Here is a tiny trained network, its code and every weight. The questions are about switching its units off for an input and a target symbol, where a switched-off unit gives its printed mean instead of its output.

import numpy as np


def w(rows, s, z=0):
    codes = np.array(rows[::2]) - 128.0
    scale = np.full(codes.shape[1], s)
    scale[-1] = z or s
    return codes * scale


def f(y):
    return y / 2 * (1 + np.tanh(0.7978845608 * (y + 0.044715 * y**3)))


def softmax(a):
    e = np.exp(a - a.max(-1, keepdims=True))
    return e / e.sum(-1, keepdims=True)


def log_softmax(a):
    a = a - a.max(-1, keepdims=True)
    return a - np.log(np.exp(a).sum(-1, keepdims=True))


def net(x, mask):
    ids = ['αγδεηθλπσφ'.index(c) for c in x.split()]
    T = len(ids)
    res = E[ids] + P[:T]
    u = 0
    for l in range(2):
        r = res
        for j in range(3):
            rows = slice(4 * j, 4 * j + 4)
            q, k, v = (r @ M[l][rows].T for M in (Q, K, V))
            z = softmax(np.where(np.tri(T) > 0, q @ k.T / 4**0.5, -1e9)) @ v
            o = O[l][rows]
            res = res + np.where(mask[u + j], z, o[:, -1]) @ o[:, :-1]
        u += 3
        y = f(res @ A[l][:, :-1].T + A[l][:, -1])
        res = res + np.where(mask[u : u + 8], y, B[l][:, -1]) @ B[l][:, :-1]
        u += 8
    return log_softmax(res[-1] @ U[:, :-1].T + U[:, -1])


Q, K, V, O, A, B = {}, {}, {}, {}, {}, {}
E = w([
[132,157,162,46,61],'α',
[252,89,225,222,74],'γ',
[131,127,41,151,175],'δ',
[127,90,62,155,155],'ε',
[138,80,173,90,28],'η',
[72,65,213,24,178],'θ',
[8,113,156,65,178],'λ',
[48,172,141,184,158],'π',
[202,229,165,210,154],'σ',
[104,137,153,114,95],'φ',
],0.015)
P = w([
[145,30,126,140,77],'0',
[127,211,56,144,139],'1',
[131,7,127,142,85],'2',
[104,237,74,121,128],'3',
[104,5,145,143,56],'4',
[78,255,97,122,119],'5',
],0.0074)
Q[0] = w([
[176,129,212,193,123],'0.h0',
[155,18,120,138,135],'0.h0',
[131,190,154,74,81],'0.h0',
[143,142,138,172,139],'0.h0',
[91,223,92,115,102],'0.h1',
[73,180,100,110,83],'0.h1',
[95,160,99,78,124],'0.h1',
[175,83,173,108,150],'0.h1',
[192,252,124,135,164],'0.h2',
[122,133,83,128,107],'0.h2',
[148,161,89,166,85],'0.h2',
[178,154,91,172,89],'0.h2',
],0.013)
K[0] = w([
[133,149,156,174,76],'0.h0',
[185,7,65,143,52],'0.h0',
[74,107,175,55,117],'0.h0',
[122,136,151,194,121],'0.h0',
[152,174,148,177,90],'0.h1',
[139,133,130,204,111],'0.h1',
[189,135,120,159,80],'0.h1',
[121,86,140,92,140],'0.h1',
[165,197,178,152,155],'0.h2',
[149,129,125,161,121],'0.h2',
[180,137,159,159,95],'0.h2',
[179,120,155,153,108],'0.h2',
],0.014)
V[0] = w([
[170,138,43,154,27],'0.h0',
[172,51,118,103,214],'0.h0',
[22,60,116,160,75],'0.h0',
[116,152,165,99,126],'0.h0',
[180,87,146,84,73],'0.h1',
[163,166,151,179,138],'0.h1',
[224,99,165,106,175],'0.h1',
[109,241,65,123,177],'0.h1',
[254,175,217,166,230],'0.h2',
[98,117,60,34,76],'0.h2',
[74,215,129,48,151],'0.h2',
[154,40,116,219,102],'0.h2',
],0.0058)
O[0] = w([
[63,71,121,135,80,156],'0.h0',
[81,156,196,76,182,173],'0.h0',
[181,74,137,240,212,236],'0.h0',
[117,140,75,137,156,96],'0.h0',
[86,143,159,199,81,179],'0.h1',
[32,134,182,93,97,96],'0.h1',
[103,144,135,98,86,133],'0.h1',
[152,156,84,102,172,1],'0.h1',
[60,153,127,109,2,15],'0.h2',
[178,85,68,143,222,162],'0.h2',
[145,144,71,97,165,14],'0.h2',
[173,102,141,226,151,249],'0.h2',
],0.0048,0.0021)
A[0] = w([
[56,66,113,97,202,100],'0.n0',
[171,103,128,11,99,114],'0.n1',
[53,88,13,128,129,195],'0.n2',
[112,50,151,69,135,44],'0.n3',
[255,26,189,165,124,132],'0.n4',
[255,169,135,150,146,227],'0.n5',
[99,224,161,53,129,7],'0.n6',
[136,230,76,220,133,1],'0.n7',
],0.0088,0.0042)
B[0] = w([
[103,87,228,151,110,192],'0.n0',
[125,254,172,120,86,149],'0.n1',
[150,180,138,145,219,207],'0.n2',
[95,91,117,2,131,148],'0.n3',
[132,84,77,59,66,255],'0.n4',
[98,186,228,183,149,172],'0.n5',
[127,32,107,160,190,156],'0.n6',
[182,98,174,4,59,150],'0.n7',
],0.0078)
Q[1] = w([
[164,188,208,195,90],'1.h0',
[183,110,105,22,152],'1.h0',
[184,63,148,154,156],'1.h0',
[56,110,35,115,54],'1.h0',
[162,255,179,104,157],'1.h1',
[68,147,45,225,121],'1.h1',
[191,8,200,61,62],'1.h1',
[75,66,49,133,169],'1.h1',
[63,121,158,137,53],'1.h2',
[133,130,165,5,181],'1.h2',
[106,83,62,62,66],'1.h2',
[163,163,136,75,140],'1.h2',
],0.0079)
K[1] = w([
[119,133,186,168,109],'1.h0',
[102,127,115,93,111],'1.h0',
[158,63,117,140,127],'1.h0',
[135,139,77,86,158],'1.h0',
[52,148,194,36,128],'1.h1',
[58,83,123,119,134],'1.h1',
[184,150,134,134,39],'1.h1',
[138,100,31,170,166],'1.h1',
[141,127,143,106,31],'1.h2',
[110,119,122,7,169],'1.h2',
[149,140,63,140,139],'1.h2',
[116,165,131,97,185],'1.h2',
],0.013)
V[1] = w([
[45,145,103,143,95],'1.h0',
[137,163,116,128,103],'1.h0',
[186,137,124,158,144],'1.h0',
[125,138,132,4,199],'1.h0',
[67,151,200,130,113],'1.h1',
[106,83,199,61,170],'1.h1',
[29,71,102,190,185],'1.h1',
[116,115,166,34,151],'1.h1',
[137,93,169,210,108],'1.h2',
[98,94,201,232,146],'1.h2',
[254,138,141,123,122],'1.h2',
[167,162,175,86,183],'1.h2',
],0.0074)
O[1] = w([
[129,138,170,200,119,97],'1.h0',
[151,190,60,131,158,74],'1.h0',
[168,195,142,175,69,90],'1.h0',
[59,115,147,181,94,113],'1.h0',
[3,89,169,92,169,153],'1.h1',
[148,53,214,166,105,254],'1.h1',
[54,170,22,178,248,144],'1.h1',
[89,97,135,41,136,196],'1.h1',
[72,216,125,176,59,201],'1.h2',
[127,112,104,147,112,200],'1.h2',
[228,153,121,151,45,121],'1.h2',
[66,173,121,133,76,104],'1.h2',
],0.0045,0.0046)
A[1] = w([
[139,102,159,68,74,24],'1.n0',
[62,149,164,93,82,92],'1.n1',
[148,181,144,57,201,95],'1.n2',
[20,159,84,156,178,203],'1.n3',
[149,81,98,48,142,37],'1.n4',
[163,255,73,98,113,82],'1.n5',
[180,205,183,146,128,151],'1.n6',
[75,92,120,113,144,2],'1.n7',
],0.0097,0.0064)
B[1] = w([
[115,203,80,166,196,235],'1.n0',
[189,154,92,154,177,225],'1.n1',
[134,2,140,206,98,174],'1.n2',
[181,214,180,121,88,254],'1.n3',
[60,175,114,122,93,164],'1.n4',
[127,37,89,55,75,161],'1.n5',
[39,100,44,161,126,172],'1.n6',
[185,146,58,179,133,163],'1.n7',
],0.0083,0.0079)
U = w([
[161,24,38,207,155,123],'α',
[219,215,107,7,107,228],'γ',
[97,60,91,61,50,119],'δ',
[33,137,42,143,165,127],'ε',
[73,68,233,122,100,253],'η',
[225,184,29,202,200,52],'θ',
[1,145,90,239,55,97],'λ',
[237,92,160,137,63,87],'π',
[127,63,138,125,79,164],'σ',
[119,190,183,228,139,55],'φ',
],0.0071,0.0038)

Each question gives the input, a string of symbols that net reads in full, and the target symbol t.
The units are the heads (4 rows each of Q, K, V and O) and the neurons (one row each of A and B). Each row of codes is followed by its name. A weight is (code - 128) times the scale printed after its matrix; where a second scale follows, it is the last column's (O, A, B and U).
mask holds one flag per unit, layer by layer, with each layer's heads first. A switched-off unit (its flag False) gives its mean, the last column of its rows in O or B, instead of its output. The means were averaged over made-up inputs and are rounded, as every weight is.
A unit's drop is (log p(t) with every unit on - log p(t) with that unit switched off) / (log p(t) with every unit on - log p(t) with every unit switched off).
The circuit of an input: a set's keep is (log p(t) with only the set's units on - log p(t) with every unit switched off) / (log p(t) with every unit on - log p(t) with every unit switched off). Starting from the 12 units with the biggest drops (on a tie, the unit counted first), units are removed one at a time, each time the one whose removal leaves the highest keep (on an exact tie, the one counted first), for as long as the keep stays at least 0.8.
units of the circuit, in order: the units of the circuit, biggest drop first
unit that matters most: the unit with the biggest drop
top k neurons: the k neurons with the biggest drops, biggest first
top k neurons in layer l: the k neurons of layer l with the biggest drops, biggest first
heads that matter: for each layer, one digit per head in row order, 1 if its drop is at least 0.15 and else 0, layers parted by /
input σ α α π, target γ: top 2 neurons in layer 0	0.n0, 0.n5
input α θ γ λ σ ε, target φ: units of the circuit, in order	1.h1, 0.n4, 1.n3
input α δ σ ε θ ε, target η: units of the circuit, in order	1.h1, 0.n3, 0.n4
input θ λ δ ε δ, target θ: top neuron	0.n7
input δ α ε δ γ ε, target λ: units of the circuit, in order	0.h2, 1.h2
input γ σ α α δ ε, target γ: top 2 neurons	1.n3, 0.n0
input ε λ α ε ε φ, target φ: top 2 neurons	0.n4, 0.n0
input ε δ σ, target λ: units of the circuit, in order	1.n6, 0.n5
input α α ε σ, target γ: top 2 neurons	0.n7, 0.n2
input θ σ ε ε θ, target ε: top 3 neurons	1.n0, 0.n3, 1.n4
input π θ π, target φ: top 3 neurons	1.n3, 0.n4, 0.n1
input ε ε ε α γ φ, target λ: units of the circuit, in order	0.h1, 1.h2, 0.h2
input ε η σ π λ ε, target φ: top 2 neurons	1.n3, 0.n4
input ε ε π λ η δ, target φ: units of the circuit, in order	1.h1, 0.n4, 1.n3
input ε γ φ σ ε δ, target γ: unit that matters most	1.n3
input ε γ α ε ε α, target λ: units of the circuit, in order	0.h2, 0.n4, 1.n6
input ε ε α θ δ, target θ: top 4 neurons in layer 0	0.n2, 0.n7, 0.n3, 0.n1
input θ φ λ θ η ε, target η: top 2 neurons	0.n7, 1.n0
input ε σ η ε, target γ: top 2 neurons in layer 1	1.n3, 1.n5
input α θ γ δ, target λ: units of the circuit, in order	0.h2
input σ ε θ α, target η: heads that matter	100 / 010
input σ γ π, target φ: top 4 neurons	1.n3, 0.n4, 0.n7, 1.n5
input ε σ η, target δ: top 2 neurons in layer 0	0.n4, 0.n3
input ε ε π α δ δ, target α: heads that matter	011 / 000
input ε ε ε γ φ ε, target λ: heads that matter	011 / 001
input σ ε ε δ ε γ, target λ: heads that matter	000 / 000
input η δ ε θ π φ, target η: top 2 neurons	1.n0, 0.n4
input γ φ π σ η π, target γ: heads that matter	101 / 000
input δ θ α ε ε π, target η: unit that matters most	0.n7
input α α ε δ, target α: top 3 neurons in layer 0	0.n2, 0.n7, 0.n4
